Each row is followed by its group and then its class within the group.
80; -194; 57; 39; -12; 187; 68; 109; 132; 283; 127; -197; -60; 21; -136; 230; -5; -141; -206 : HT > X
198; -42; 246; 160; -317; -73; 479; 19; 266; -109; 129; -32; -256; 29; 23; -92; 167; 0; -233 : QF > Q
124; -107; 213; -19; 228; 426; -142; -3; 27; 308; 84; -294; -591; 219; 98; 90; -98; 44; -228 : ZP > D
184; -212; 285; 104; -297; -93; 411; -29; 91; 67; 99; -80; -176; -33; 15; -14; 108; -150; -171 : QF > Q
517; -13; 343; 418; -521; 84; 362; 197; -100; -28; 340; 108; -201; 178; -300; 74; -24; 47; -101 : QF > W
208; 110; -33; 40; 107; 298; 20; -36; 210; 400; 182; -149; -414; 54; 77; 64; -26; 37; -287 : ZP > K
-55; -120; 104; 227; 94; 291; -188; -27; -20; 178; -2; -140; -317; 243; 147; 68; -103; 57; 51 : ZP > D
42; -341; 210; -442; 49; 152; 119; 79; 157; 160; 198; -406; -60; 174; 37; 317; -56; -139; -166 : HT > H
168; -226; 64; -146; -394; 237; 221; 41; 488; 204; 199; -278; -74; 2; 20; 207; 58; -50; -259 : HT > X
76; -233; 369; 319; -424; -212; 531; -72; 57; -201; -62; -98; -170; -76; -17; 117; 46; -148; -264 : QF > Q
-127; -134; -1; 170; 136; 285; -2; 142; -52; 270; 193; -312; -516; 34; 51; 293; -117; 10; -155 : ZP > K
185; -81; 175; 110; 156; 352; 68; 9; 167; 322; 129; -262; -620; 72; 9; 104; -154; 42; -286 : ZP > D
289; -74; 105; -313; -89; 121; 352; 109; 244; 171; 216; -121; 125; 164; -103; 173; 46; -109; -363 : HT > H
43; -71; 561; -142; 286; 29; -88; 10; 62; 155; 43; -46; -206; 334; -12; 189; -15; 63; -11 : ZP > D
189; -117; 248; -237; -52; 153; 292; 109; 359; 286; 94; -312; 33; 144; -56; 370; -76; -206; -382 : HT > X
311; -166; -101; -162; 151; 241; 345; -3; 198; 298; 80; -366; -420; -93; 238; 24; -143; -105; -11 : ZP > K
89; -194; 76; 65; -104; 214; 29; 90; 60; 130; 35; -288; -427; -40; 136; 22; -104; -59; -1 : ZP > K
85; -274; 54; -200; -311; 98; 327; 138; 191; -18; 108; -197; -9; 34; -114; 339; -82; -74; -110 : HT > H
-13; -238; 446; 171; 239; 138; -100; -7; -56; 187; 91; -142; -674; -15; 67; 101; 41; 59; -190 : ZP > D
587; 211; 415; 364; -250; 47; 443; -25; -113; 186; 113; 87; -216; 52; -62; -221; -119; -96; -211 : QF > W
52; -266; 135; -83; 113; 194; 74; 264; 104; 529; 171; -271; 145; 153; -36; 350; -21; -269; -270 : HT > X
14; -91; 244; 74; 188; 81; -129; -74; 175; 193; 81; -183; -564; 120; 113; 197; -52; 207; -93 : ZP > D
73; -147; 255; 129; 143; 318; -19; 113; -62; 385; 102; -142; -344; 95; 38; 98; -54; -121; -203 : ZP > D
246; -124; 15; -347; -132; 205; 149; 11; 306; 179; 178; -171; -375; 171; -41; 307; -246; 143; -339 : HT > H
101; -165; -2; -313; -41; 339; 212; 75; 184; 293; 147; -247; -77; 191; -362; 309; -179; 4; -244 : HT > H
299; -58; 405; 73; -185; -21; 182; -26; 151; -62; -14; -178; -148; 91; -57; 7; -60; 30; -96 : QF > Q
-36; -216; 339; -202; 15; 59; 27; 44; 513; 249; 184; -140; -188; 60; -150; 364; -3; -22; -414 : HT > X
518; -38; -7; 340; -424; -80; 476; 111; 35; 25; 108; -107; -407; -5; -76; 3; -158; 31; -277 : QF > W
118; -91; 197; 98; -18; 257; -53; 57; 53; 160; 72; -89; -547; -427; -16; 8; -266; 100; -97 : ZP > D
170; -10; 373; 164; -315; 57; 348; -37; 133; 123; 141; -68; -114; 46; -26; 12; 122; -102; -176 : QF > Q
358; 16; -5; 268; -234; 79; 291; -79; -103; -12; 63; 76; -183; -39; -81; -149; -39; -73; -79 : QF > W
-194; -179; 366; 157; 184; 143; 113; -27; -165; 4; -76; -161; -644; 112; 84; 115; -106; 72; -87 : ZP > D
274; -241; 446; 156; -362; -41; 340; 105; 144; -118; 63; -114; -256; 12; 43; 24; 175; -74; 278 : QF > Q
518; -190; 149; 270; -667; -118; 665; 78; 164; -439; 65; -222; -242; -129; 210; -133; -87; -98; -133 : QF > W
260; 30; 124; 370; -384; -98; 356; 47; -10; 62; 77; 71; -311; 170; -25; -132; -62; -18; 26 : QF > W
141; -211; -42; -249; -108; 268; 84; 112; 204; 189; -149; -250; -34; 255; -118; 348; -163; 79; -173 : HT > H
-73; -218; -128; -213; 77; 178; 17; -141; 340; 412; 328; -420; 48; -75; -1; 193; 44; -312; -300 : HT > X
89; -216; 106; -118; 329; 83; 36; 47; -205; 65; 110; -166; -318; 148; 80; 88; -174; 91; -147 : ZP > K
149; -226; 295; 208; -419; -127; 250; 46; 363; -67; 60; -34; -221; 154; 19; 42; 17; 6; -123 : QF > Q
173; -77; 503; 158; -339; -75; 439; 81; 94; -5; 26; -196; 35; -79; 65; -23; 304; -205; -238 : QF > Q
-24; -308; 187; -119; 20; 268; -54; 91; -65; 257; 61; -341; -258; 202; 10; 168; -145; 15; -16 : ZP > K
200; -2; -4; 50; -101; 198; 100; -50; 270; 19; 29; -282; -475; -25; 160; 161; -244; 101; -86 : ZP > K
394; -52; 132; 161; -381; 38; 316; -22; 82; -105; -35; -60; -142; -82; 53; -102; 90; 55; -29 : QF > Q
298; 13; 335; 247; -592; -92; 303; -5; 18; -73; 65; -62; -350; 108; 24; -26; -2; -52; -2 : QF > W
134; -207; 124; -311; -62; 143; 145; 111; 176; 422; 112; -204; 3; 295; -125; 338; -119; -82; -320 : HT > H
38; -245; 341; -109; 52; 80; 234; 117; 136; 204; 160; -320; -260; 252; 24; 311; -82; -153; -373 : HT > X
68; -178; -103; -380; -68; 264; 140; 78; 181; 273; 93; -354; 6; 142; 26; 322; -97; -126; -193 : HT > X
-162; -204; 466; 235; 389; 158; -214; 44; 54; 348; -10; -253; -540; 248; 168; 124; -89; -13; -145 : ZP > D
108; -188; 260; 72; 32; 287; 77; 53; 6; 182; 125; -333; -507; 200; 6; 71; -52; 16; -87 : ZP > K

Each row is followed by its group and then its class within the group.
-237; -183; -395; 110; 83; -135; 615; 131; -106; 322; 6; 139; 332; -391; -254; -350; 148; -83; 7 : DP > [22]
-13; -42; -192; 168; 361; -42; 411; 88; 52; 190; -213; -121; -117; -195; -104; -44; 28; 55; -104 : DP > [22]
-234; -74; -142; -177; -218; 195; 64; 160; -72; -87; 107; -23; -45; 148; -149; -562; 188; 335; 74 : JJ > [25]
7; 133; 244; -129; -197; 95; -81; -8; 19; -199; 127; 95; -123; 165; -209; -346; -5; 506; 86 : JJ > [21]
219; 205; 36; 118; 308; -149; 133; -305; 93; -3; -86; -6; -258; -117; 91; 143; -59; 255; 554 : QZ > [17]
